Below are the code and all the weights of a small trained network. Each question names an input and a target symbol and asks about switching units off, where a switched-off unit gives its printed mean instead of its output.

import numpy as np


def w(rows, s, z=0):
    codes = np.array(rows[::2]) - 128.0
    scale = np.full(codes.shape[1], s)
    scale[-1] = z or s
    return codes * scale


def f(y):
    return np.maximum(y, 0)


def softmax(a):
    e = np.exp(a - a.max(-1, keepdims=True))
    return e / e.sum(-1, keepdims=True)


def log_softmax(a):
    a = a - a.max(-1, keepdims=True)
    return a - np.log(np.exp(a).sum(-1, keepdims=True))


def net(x, mask):
    ids = ['βγζθλξπψω'.index(c) for c in x.split()]
    T = len(ids)
    res = E[ids] + P[:T]
    u = 0
    for l in range(2):
        r = res
        for j in range(2):
            rows = slice(2 * j, 2 * j + 2)
            q, k, v = (r @ M[l][rows].T for M in (Q, K, V))
            z = softmax(np.where(np.tri(T) > 0, q @ k.T / 2**0.5, -1e9)) @ v
            o = O[l][rows]
            res = res + np.where(mask[u + j], z, o[:, -1]) @ o[:, :-1]
        u += 2
        y = f(res @ A[l][:, :-1].T + A[l][:, -1])
        res = res + np.where(mask[u : u + 16], y, B[l][:, -1]) @ B[l][:, :-1]
        u += 16
    return log_softmax(res[-1] @ U[:, :-1].T + U[:, -1])


Q, K, V, O, A, B = {}, {}, {}, {}, {}, {}
E = w([
[201,179,155,86],'β',
[135,86,101,107],'γ',
[69,162,96,83],'ζ',
[188,86,97,67],'θ',
[178,154,174,224],'λ',
[103,3,207,145],'ξ',
[134,60,125,186],'π',
[107,108,176,218],'ψ',
[148,78,102,125],'ω',
],0.016)
P = w([
[108,255,215,14],'0',
[147,102,82,198],'1',
[157,98,85,185],'2',
[164,113,111,166],'3',
[149,120,108,160],'4',
[152,98,102,177],'5',
[201,112,133,162],'6',
[149,113,119,171],'7',
[155,115,119,164],'8',
[149,115,93,123],'9',
[92,113,89,147],'10',
[149,103,107,167],'11',
[135,118,85,105],'12',
[98,110,84,147],'13',
],0.009)
Q[0] = w([
[199,92,211,107],'0.h1',
[6,126,119,100],'0.h1',
[66,196,143,94],'0.h2',
[148,101,11,152],'0.h2',
],0.013)
K[0] = w([
[76,110,227,105],'0.h1',
[171,78,108,138],'0.h1',
[155,138,38,141],'0.h2',
[107,250,172,52],'0.h2',
],0.012)
V[0] = w([
[73,128,163,84],'0.h1',
[2,72,194,82],'0.h1',
[36,112,92,70],'0.h2',
[216,118,22,26],'0.h2',
],0.0079)
O[0] = w([
[98,192,145,138,159],'0.h1',
[1,81,103,169,170],'0.h1',
[70,130,213,238,44],'0.h2',
[229,136,237,234,2],'0.h2',
],0.0088,0.003)
A[0] = w([
[148,195,105,93,155],'0.n1',
[69,62,136,188,167],'0.n2',
[111,67,64,188,224],'0.n3',
[166,169,62,140,178],'0.n4',
[117,183,187,141,66],'0.n5',
[85,200,191,84,254],'0.n6',
[112,148,44,254,100],'0.n7',
[87,122,214,166,67],'0.n8',
[143,92,83,89,141],'0.n9',
[56,185,132,135,216],'0.n10',
[125,189,45,100,136],'0.n11',
[156,109,78,136,55],'0.n12',
[174,199,220,52,171],'0.n13',
[159,157,113,184,158],'0.n14',
[106,52,109,146,151],'0.n15',
[176,144,109,195,167],'0.n16',
],0.011,0.0031)
B[0] = w([
[107,152,193,195,180],'0.n1',
[140,90,83,54,235],'0.n2',
[152,160,205,82,255],'0.n3',
[60,140,159,206,199],'0.n4',
[182,51,222,154,141],'0.n5',
[152,113,54,207,163],'0.n6',
[155,109,87,175,201],'0.n7',
[100,150,126,131,158],'0.n8',
[138,159,141,138,208],'0.n9',
[131,59,73,170,175],'0.n10',
[124,253,147,212,202],'0.n11',
[97,94,50,141,161],'0.n12',
[126,136,169,180,188],'0.n13',
[75,171,162,141,175],'0.n14',
[140,182,191,89,220],'0.n15',
[93,152,156,71,191],'0.n16',
],0.0052,0.0086)
Q[1] = w([
[150,88,247,84],'1.h1',
[134,132,189,163],'1.h1',
[253,162,92,28],'1.h2',
[212,162,62,200],'1.h2',
],0.0045)
K[1] = w([
[117,138,85,2],'1.h1',
[172,148,190,168],'1.h1',
[109,157,143,181],'1.h2',
[209,206,65,115],'1.h2',
],0.0096)
V[1] = w([
[92,193,112,150],'1.h1',
[114,169,87,54],'1.h1',
[119,59,195,143],'1.h2',
[7,115,74,161],'1.h2',
],0.012)
O[1] = w([
[52,160,112,116,238],'1.h1',
[100,34,59,70,4],'1.h1',
[198,114,201,161,172],'1.h2',
[183,254,188,43,231],'1.h2',
],0.0057,0.0037)
A[1] = w([
[67,95,100,118,150],'1.n1',
[132,119,128,222,131],'1.n2',
[115,77,92,102,166],'1.n3',
[177,59,228,65,2],'1.n4',
[150,102,122,61,138],'1.n5',
[121,125,143,6,67],'1.n6',
[121,96,8,130,137],'1.n7',
[64,178,131,83,125],'1.n8',
[115,231,117,212,112],'1.n9',
[93,151,196,244,72],'1.n10',
[119,254,157,115,124],'1.n11',
[117,164,135,214,126],'1.n12',
[24,131,94,28,53],'1.n13',
[100,70,69,66,139],'1.n14',
[143,38,112,37,189],'1.n15',
[84,166,148,112,101],'1.n16',
],0.0082,0.0044)
B[1] = w([
[134,152,155,118,148],'1.n1',
[146,66,37,130,200],'1.n2',
[139,206,99,134,150],'1.n3',
[67,145,162,182,176],'1.n4',
[86,91,68,9,165],'1.n5',
[96,92,67,153,196],'1.n6',
[154,169,171,207,149],'1.n7',
[165,63,166,196,195],'1.n8',
[37,72,126,57,246],'1.n9',
[114,196,118,105,238],'1.n10',
[122,64,113,105,245],'1.n11',
[148,80,106,65,212],'1.n12',
[95,119,111,169,205],'1.n13',
[87,210,116,254,167],'1.n14',
[112,187,107,100,185],'1.n15',
[134,75,121,156,166],'1.n16',
],0.0056,0.012)
U = w([
[152,173,95,98,218],'β',
[95,254,142,197,75],'γ',
[65,81,112,102,32],'ζ',
[101,89,170,127,181],'θ',
[133,54,107,137,65],'λ',
[70,165,250,127,198],'ξ',
[90,55,182,183,30],'π',
[117,125,189,132,254],'ψ',
[156,96,59,22,64],'ω',
],0.0085,0.0025)

Each question gives the input, a string of symbols that net reads in full, and the target symbol t.
The units are the heads (2 rows each of Q, K, V and O) and the neurons (one row each of A and B). Each row of codes is followed by its name. A weight is (code - 128) times the scale printed after its matrix; where a second scale follows, it is the last column's (O, A, B and U).
mask holds one flag per unit, layer by layer, with each layer's heads first. A switched-off unit (its flag False) gives its mean, the last column of its rows in O or B, instead of its output. The means were averaged over made-up inputs and are rounded, as every weight is.
A unit's drop is (log p(t) with every unit on - log p(t) with that unit switched off) / (log p(t) with every unit on - log p(t) with every unit switched off).
The circuit of an input: a set's keep is (log p(t) with only the set's units on - log p(t) with every unit switched off) / (log p(t) with every unit on - log p(t) with every unit switched off). Starting from the 12 units with the biggest drops (on a tie, the unit counted first), units are removed one at a time, each time the one whose removal leaves the highest keep (on an exact tie, the one counted first), for as long as the keep stays at least 0.8.
units of the circuit, in order: the units of the circuit, biggest drop first
most important unit: the unit with the biggest drop
k most important neurons: the k neurons with the biggest drops, biggest first
k most important neurons of layer l: the k neurons of layer l with the biggest drops, biggest first
heads that matter: for each layer, one digit per head in row order, 1 if its drop is at least 0.15 and else 0, layers parted by /
drop when u is switched off: that unit's drop, to one decimal
input β ξ λ ω θ, target λ: units of the circuit, in order	[1.h2; 0.h2]
input ξ ψ λ λ λ λ ξ, target ζ: 3 most important neurons of layer 1	[1.n6; 1.n4; 1.n5]
input β γ λ λ ψ θ λ γ, target λ: most important unit	1.h2
input ζ ψ θ π π ω θ ω θ λ ψ ω θ ξ, target ξ: 4 most important neurons of layer 1	[1.n4; 1.n2; 1.n11; 1.n12]
input λ γ λ, target ζ: 2 most important neurons of layer 0	[0.n11; 0.n4]
input ξ γ π λ λ ζ γ ξ, target ζ: 2 most important neurons of layer 1	[1.n6; 1.n5]
input ξ λ ζ β β ψ λ γ π ψ, target ω: heads that matter	11 / 01
input ψ λ λ θ ω ζ ω λ θ ξ λ λ θ, target ζ: heads that matter	01 / 11
input θ β λ, target π: 2 most important neurons	[1.n2; 0.n5]
input ψ ξ β ω θ, target ζ: heads that matter	11 / 11
input λ γ ψ, target γ: 3 most important neurons	[1.n7; 1.n14; 1.n12]
input ζ ω ψ ξ π, target ξ: heads that matter	11 / 01
input λ ψ γ ξ λ γ, target γ: 2 most important neurons	[1.n7; 1.n14]
input λ β λ, target ζ: units of the circuit, in order	[0.h2; 1.h2]
input θ ω ξ ξ π γ, target π: most important neuron of layer 1	[1.n4]
input ζ ω λ ζ π ζ ω π, target ξ: units of the circuit, in order	[0.h2; 0.n3; 1.h1]
input θ ξ λ γ, target π: heads that matter	01 / 01
input ξ β ξ β ψ ξ β ξ ψ π, target ω: 2 most important neurons	[0.n2; 1.n5]
input θ γ λ, target π: 3 most important neurons	[1.n2; 0.n5; 1.n9]
input β π θ β ξ ω ψ θ ζ ω, target λ: most important neuron	[1.n2]
input λ ξ ξ ω γ π, target γ: 2 most important neurons of layer 1	[1.n14; 1.n7]
input λ ζ ζ λ ψ ψ ψ ψ ξ β β, target ζ: 2 most important neurons	[0.n11; 1.n9]
input ξ γ ω ψ ψ γ ψ, target ω: 2 most important neurons of layer 0	[0.n2; 0.n11]
input ξ ψ ζ ω, target ω: 2 most important neurons of layer 1	[1.n5; 1.n11]
input ψ λ ψ, target ζ: drop when 1.n12 is switched off	0.0
input θ θ ω, target π: drop when 0.h2 is switched off	1.3
input θ β π, target π: drop when 1.n10 is switched off	-0.2
input π ξ β ψ ξ ω β λ β λ θ, target β: drop when 0.h2 is switched off	0.2
